Below are the code and all the weights of a small trained network. Each question names an input and a target symbol and asks about switching units off, where a switched-off unit gives its printed mean instead of its output.

import numpy as np


def w(rows, s, z=0):
    codes = np.array(rows[::2]) - 128.0
    scale = np.full(codes.shape[1], s)
    scale[-1] = z or s
    return codes * scale


def norm(h):
    return h / np.sqrt((h * h).mean(-1, keepdims=True) + 1e-5)


def softmax(a):
    e = np.exp(a - a.max(-1, keepdims=True))
    return e / e.sum(-1, keepdims=True)


def log_softmax(a):
    a = a - a.max(-1, keepdims=True)
    return a - np.log(np.exp(a).sum(-1, keepdims=True))


def net(x, mask):
    ids = ['ΘΠδεζημτ'.index(c) for c in x.split()]
    T = len(ids)
    res = E[ids] + P[:T]
    u = 0
    for l in range(3):
        r = norm(res)
        for j in range(2):
            rows = slice(3 * j, 3 * j + 3)
            q, k, v = (r @ M[l][rows].T for M in (Q, K, V))
            z = softmax(np.where(np.tri(T) > 0, q @ k.T / 3**0.5, -1e9)) @ v
            o = O[l][rows]
            res = res + np.where(mask[u + j], z, o[:, -1]) @ o[:, :-1]
        u += 2
    return log_softmax(norm(res)[-1] @ U[:, :-1].T + U[:, -1])


Q, K, V, O = {}, {}, {}, {}
E = w([
[183,118,136],'Θ',
[77,41,133],'Π',
[129,138,123],'δ',
[184,90,196],'ε',
[140,131,118],'ζ',
[134,141,114],'η',
[53,150,4],'μ',
[131,152,126],'τ',
],0.031)
P = w([
[99,125,247],'0',
[117,79,10],'1',
[146,89,1],'2',
[156,98,20],'3',
[158,98,11],'4',
[164,102,22],'5',
[169,92,33],'6',
[155,89,27],'7',
[165,102,39],'8',
[162,90,35],'9',
[139,111,64],'10',
],0.006)
Q[0] = w([
[121,47,98],'0.h0',
[181,144,141],'0.h0',
[119,252,116],'0.h0',
[184,130,143],'0.h1',
[156,136,166],'0.h1',
[138,125,163],'0.h1',
],0.014)
K[0] = w([
[156,96,100],'0.h0',
[130,120,178],'0.h0',
[168,254,115],'0.h0',
[155,135,105],'0.h1',
[151,147,64],'0.h1',
[193,104,85],'0.h1',
],0.012)
V[0] = w([
[102,1,125],'0.h0',
[82,130,149],'0.h0',
[193,100,147],'0.h0',
[116,97,189],'0.h1',
[125,126,130],'0.h1',
[75,51,155],'0.h1',
],0.0079)
O[0] = w([
[126,192,159,255],'0.h0',
[148,62,226,87],'0.h0',
[19,212,73,124],'0.h0',
[141,129,204,90],'0.h1',
[129,128,136,127],'0.h1',
[255,157,81,158],'0.h1',
],0.0052,0.0024)
Q[1] = w([
[67,216,81],'1.h0',
[123,59,150],'1.h0',
[142,54,136],'1.h0',
[168,169,22],'1.h1',
[173,64,35],'1.h1',
[5,131,135],'1.h1',
],0.012)
K[1] = w([
[28,142,147],'1.h0',
[243,85,160],'1.h0',
[180,96,136],'1.h0',
[77,167,223],'1.h1',
[78,208,206],'1.h1',
[253,30,135],'1.h1',
],0.012)
V[1] = w([
[179,63,122],'1.h0',
[2,54,171],'1.h0',
[178,116,138],'1.h0',
[177,85,100],'1.h1',
[98,105,61],'1.h1',
[153,5,95],'1.h1',
],0.0095)
O[1] = w([
[188,102,254,236],'1.h0',
[2,123,80,122],'1.h0',
[175,121,168,138],'1.h0',
[165,122,35,113],'1.h1',
[65,61,140,92],'1.h1',
[207,83,175,253],'1.h1',
],0.0059,0.0023)
Q[2] = w([
[65,70,42],'2.h0',
[96,29,254],'2.h0',
[83,159,26],'2.h0',
[133,76,233],'2.h1',
[33,170,94],'2.h1',
[114,196,7],'2.h1',
],0.014)
K[2] = w([
[25,159,141],'2.h0',
[135,5,32],'2.h0',
[85,245,137],'2.h0',
[209,28,84],'2.h1',
[102,198,74],'2.h1',
[47,169,139],'2.h1',
],0.014)
V[2] = w([
[199,181,25],'2.h0',
[124,59,203],'2.h0',
[165,55,102],'2.h0',
[58,105,161],'2.h1',
[92,254,53],'2.h1',
[84,92,124],'2.h1',
],0.0085)
O[2] = w([
[75,191,3,29],'2.h0',
[187,87,151,193],'2.h0',
[175,48,52,186],'2.h0',
[96,48,123,250],'2.h1',
[71,175,139,37],'2.h1',
[85,1,106,243],'2.h1',
],0.0085,0.0021)
U = w([
[250,213,115,137],'Θ',
[219,82,14,2],'Π',
[112,164,207,160],'δ',
[104,38,159,123],'ε',
[123,181,172,196],'ζ',
[109,105,59,130],'η',
[195,177,233,184],'μ',
[178,192,114,146],'τ',
],0.012,0.0072)

Each question gives the input, a string of symbols that net reads in full, and the target symbol t.
The units are the heads (3 rows each of Q, K, V and O). Each row of codes is followed by its name. A weight is (code - 128) times the scale printed after its matrix; where a second scale follows, it is the last column's (O and U).
mask holds one flag per head, layer by layer. A switched-off head (its flag False) gives its mean, the last column of its rows in O, instead of its output. The means were averaged over made-up inputs and are rounded, as every weight is.
A unit's drop is (log p(t) with every unit on - log p(t) with that unit switched off) / (log p(t) with every unit on - log p(t) with every unit switched off).
The circuit of an input: a set's keep is (log p(t) with only the set's units on - log p(t) with every unit switched off) / (log p(t) with every unit on - log p(t) with every unit switched off). Starting from all 6 units, units are removed one at a time, each time the one whose removal leaves the highest keep (on an exact tie, the one counted first), for as long as the keep stays at least 0.8.
units of the circuit, in order: the units of the circuit, biggest drop first
most important unit: the unit with the biggest drop
heads that matter: for each layer, one digit per head in row order, 1 if its drop is at least 0.15 and else 0, layers parted by /
drop when u is switched off: that unit's drop, to one decimal
input μ Θ Π η η Θ δ Θ τ τ ζ, target η: heads that matter	10 / 01 / 00
input ε η μ Θ μ Π μ η, target Θ: heads that matter	10 / 01 / 11
input η μ Π μ δ δ ζ, target ε: most important unit	0.h0
input τ η μ η τ, target δ: units of the circuit, in order	(2.h0; 1.h1)
input ζ μ Θ η, target ζ: heads that matter	00 / 01 / 10
input η δ ζ ζ ε δ, target ε: units of the circuit, in order	(0.h1; 0.h0; 1.h0; 2.h0)
input δ ζ ε τ ε Π ζ, target μ: heads that matter	10 / 11 / 10
input η μ τ ε Π μ η, target ε: heads that matter	11 / 10 / 11
input ε Π η η ζ Π η Θ ζ, target Θ: heads that matter	10 / 01 / 01
input δ μ η ε δ Π η η, target μ: units of the circuit, in order	(2.h0; 0.h0; 1.h0)
input ε Π μ δ, target Θ: units of the circuit, in order	(1.h1; 2.h1)
input ε ζ Θ η ε ζ, target Θ: units of the circuit, in order	(2.h1; 0.h0)
input η ζ τ Π ζ, target ε: units of the circuit, in order	(0.h0; 0.h1; 1.h0; 2.h0)
input δ Π δ ζ δ η μ δ, target μ: most important unit	2.h0
input ε μ Π Π Π η, target Θ: heads that matter	11 / 11 / 11
input ε Π τ ε ε Π δ, target Θ: heads that matter	01 / 01 / 01
input η τ δ Π ζ δ Π ε δ, target ε: units of the circuit, in order	(0.h0; 0.h1; 1.h0; 2.h0)
input η ζ η ζ μ η, target ε: units of the circuit, in order	(0.h1; 0.h0; 1.h0; 2.h0)
input μ δ δ, target η: units of the circuit, in order	(2.h0; 1.h1)
input ζ μ η δ, target ζ: most important unit	1.h1
input μ τ δ ε δ τ η δ, target η: heads that matter	01 / 00 / 11
input ζ τ Θ η μ η, target ζ: heads that matter	00 / 01 / 10
input τ μ η δ, target δ: drop when 0.h1 is switched off	0.3
input τ τ μ ζ Θ η, target δ: drop when 2.h1 is switched off	0.0
input δ Π Θ μ μ η ζ τ η, target μ: drop when 2.h0 is switched off	1.3
input δ ζ τ Π ζ μ τ, target μ: drop when 1.h1 is switched off	0.3
